Here is a tiny trained network, its code and every weight. The questions are about switching its units off for an input and a class, where a switched-off unit gives its printed mean instead of its output.

import numpy as np


def w(rows, s, z=0):
    codes = np.array(rows[::2]) - 128.0
    scale = np.full(codes.shape[1], s)
    scale[-1] = z or s
    return codes * scale


def f(y):
    return y / 2 * (1 + np.tanh(0.7978845608 * (y + 0.044715 * y**3)))


def log_softmax(a):
    a = a - a.max(-1, keepdims=True)
    return a - np.log(np.exp(a).sum(-1, keepdims=True))


def net(x, mask):
    res = np.array(x, float).reshape(1, 6) / 4 @ E
    y = f(res @ A[0][:, :-1].T + A[0][:, -1])
    res = res + np.where(mask, y, B[0][:, -1]) @ B[0][:, :-1]
    return log_softmax(res[-1] @ U[:, :-1].T + U[:, -1])


A, B = {}, {}
E = w([
[50,28,214,189,99,185,203,141],'x0',
[81,138,75,77,253,236,150,203],'x1',
[229,39,62,197,74,137,93,230],'x2',
[129,121,124,133,140,123,128,123],'x3',
[139,146,136,128,108,163,120,122],'x4',
[49,31,65,51,60,160,52,68],'x5',
],0.0061)
A[0] = w([
[102,64,78,90,70,150,77,138,57],'n1',
[205,202,96,78,161,100,77,126,145],'n2',
[102,144,84,133,209,188,119,174,144],'n3',
[85,163,165,92,180,120,174,71,119],'n4',
[75,105,203,188,154,161,158,94,157],'n5',
[116,166,96,142,216,181,175,196,152],'n6',
[101,157,68,110,196,181,179,198,200],'n7',
[153,72,71,155,63,143,94,210,33],'n8',
[203,82,59,177,114,148,133,218,116],'n9',
[100,80,179,193,124,165,178,150,148],'n10',
[167,98,68,201,117,123,101,190,103],'n11',
[144,156,125,195,41,71,166,72,182],'n12',
[98,61,219,177,103,197,241,157,70],'n13',
[122,160,82,94,166,211,174,180,214],'n14',
[54,142,169,70,143,113,130,13,175],'n15',
[192,254,17,120,172,82,103,128,89],'n16',
[172,135,175,186,68,51,135,47,135],'n17',
[177,192,74,70,119,134,78,117,149],'n18',
[194,213,198,202,181,111,192,183,92],'n19',
[106,222,194,97,183,107,193,53,113],'n20',
[62,193,178,53,135,109,172,102,40],'n21',
[157,60,121,128,124,114,71,160,219],'n22',
[94,165,137,141,149,141,144,56,53],'n23',
[70,67,192,176,108,176,167,146,109],'n24',
[209,76,76,191,92,153,161,210,94],'n25',
[127,140,71,111,225,193,185,179,127],'n26',
[87,76,188,185,117,179,215,142,92],'n27',
[199,179,197,213,187,142,222,153,9],'n28',
[74,57,63,57,117,168,97,101,154],'n29',
[38,125,102,67,96,166,84,35,138],'n30',
[55,29,141,115,84,180,126,105,12],'n31',
[153,124,180,159,89,42,107,90,108],'n32',
[192,222,177,214,176,120,237,173,73],'n33',
[158,159,30,29,120,117,51,103,87],'n34',
[158,168,188,220,56,25,142,73,186],'n35',
[162,158,134,150,96,45,139,109,162],'n36',
],0.0073,0.0013)
B[0] = w([
[201,76,127,70,116,127,223,106,198],'n1',
[45,211,68,220,171,57,101,118,214],'n2',
[29,85,218,72,89,176,56,181,210],'n3',
[187,158,186,147,181,166,144,209,199],'n4',
[119,165,77,206,175,100,153,148,191],'n5',
[65,69,196,54,35,204,74,81,224],'n6',
[43,71,191,84,55,212,30,142,230],'n7',
[231,144,164,135,209,148,215,170,202],'n8',
[212,176,186,142,226,160,147,211,217],'n9',
[91,199,99,209,179,73,121,113,193],'n10',
[199,191,178,143,204,140,149,201,191],'n11',
[50,80,207,66,88,187,21,164,201],'n12',
[8,227,70,255,155,27,86,125,233],'n13',
[48,86,172,103,80,166,61,136,217],'n14',
[241,115,147,98,194,176,209,192,227],'n15',
[16,231,53,226,158,27,107,129,247],'n16',
[33,84,202,85,88,233,11,188,215],'n17',
[29,180,57,184,156,80,129,108,196],'n18',
[209,20,42,22,42,132,221,22,246],'n19',
[255,163,179,167,214,146,197,206,234],'n20',
[225,185,162,162,202,180,197,197,200],'n21',
[171,133,140,87,174,180,184,152,178],'n22',
[150,180,180,176,206,142,125,223,157],'n23',
[11,219,39,199,109,47,119,88,205],'n24',
[220,211,179,148,209,161,193,207,217],'n25',
[58,79,233,66,80,213,43,154,232],'n26',
[35,222,108,190,135,79,66,122,209],'n27',
[129,45,31,91,61,65,234,7,231],'n28',
[166,18,104,36,36,177,183,25,231],'n29',
[243,83,87,99,131,137,211,151,230],'n30',
[98,143,22,122,65,25,193,55,210],'n31',
[70,127,195,113,86,161,36,151,187],'n32',
[229,32,7,76,33,118,234,12,254],'n33',
[33,153,31,202,96,66,156,87,226],'n34',
[60,55,220,61,93,229,42,125,238],'n35',
[67,94,137,128,68,133,81,96,175],'n36',
],0.0051,0.0064)
U = w([
[49,78,253,77,72,205,15,154,116],'0',
[194,60,58,82,69,93,207,49,208],'1',
[40,217,71,223,168,23,95,133,69],'2',
[255,193,242,160,224,171,186,225,3],'3',
],0.0069,0.0025)

Each question gives the input, the list of numbers given to net, and the class t.
The units are the neurons (one row each of A and B). Each row of codes is followed by its name. A weight is (code - 128) times the scale printed after its matrix; where a second scale follows, it is the last column's (A, B and U).
mask holds one flag per neuron, in row order. A switched-off neuron (its flag False) gives its mean, the last column of its row in B, instead of its output. The means were averaged over made-up inputs and are rounded, as every weight is.
A unit's drop is (log p(t) with every unit on - log p(t) with that unit switched off) / (log p(t) with every unit on - log p(t) with every unit switched off).
The circuit of an input: a set's keep is (log p(t) with only the set's units on - log p(t) with every unit switched off) / (log p(t) with every unit on - log p(t) with every unit switched off). Starting from the 12 units with the biggest drops (on a tie, the unit counted first), units are removed one at a time, each time the one whose removal leaves the highest keep (on an exact tie, the one counted first), for as long as the keep stays at least 0.8.
circuit, biggest first: the units of the circuit, biggest drop first
unit that matters most: the unit with the biggest drop
k most important neurons: the k neurons with the biggest drops, biggest first
drop when u is switched off: that unit's drop, to one decimal
input [-7,-2,8,5,-3,0], class 3: circuit, biggest first : [n9]
input [-5,4,2,-6,-7,3], class 2: circuit, biggest first : [n34; n19]
input [1,8,-1,7,-3,-7], class 0: 2 most important neurons : [n26; n7]
input [-6,-7,-4,-5,-1,2], class 0: 2 most important neurons : [n35; n17]
input [5,5,1,0,-6,-5], class 0: 3 most important neurons : [n26; n6; n7]
input [-5,-2,-4,-2,3,-5], class 1: 4 most important neurons : [n19; n33; n13; n27]
input [-6,-7,-8,4,-5,-1], class 3: 2 most important neurons : [n20; n15]
input [2,-6,1,4,0,-8], class 1: 2 most important neurons : [n33; n19]
input [6,-4,7,8,-3,-2], class 3: 3 most important neurons : [n25; n9; n8]
input [-8,6,1,-2,-8,-7], class 2: 3 most important neurons : [n16; n2; n29]
input [2,4,1,-1,0,-5], class 1: 3 most important neurons : [n33; n28; n19]
input [-6,-6,6,-4,2,3], class 0: 4 most important neurons : [n17; n35; n12; n13]
input [-6,-7,-1,8,-4,-5], class 0: 2 most important neurons : [n35; n17]
input [-1,5,-8,6,-4,8], class 1: circuit, biggest first : [n30]
input [-3,-1,-4,0,-1,3], class 3: 3 most important neurons : [n33; n19; n28]
input [8,-5,-3,-1,-8,-6], class 2: 2 most important neurons : [n13; n27]
input [4,3,-3,-8,-5,4], class 1: 2 most important neurons : [n29; n16]
input [-1,1,-3,-6,-3,-2], class 3: drop when n31 is switched off : 0.2
input [-8,-4,-4,0,-8,7], class 2: drop when n13 is switched off : -0.1
input [5,-2,-8,8,1,-6], class 3: drop when n23 is switched off : 0.2
input [-8,5,-5,3,8,1], class 2: unit that matters most : n16
input [0,1,2,-6,-2,-1], class 3: drop when n33 is switched off : 0.3
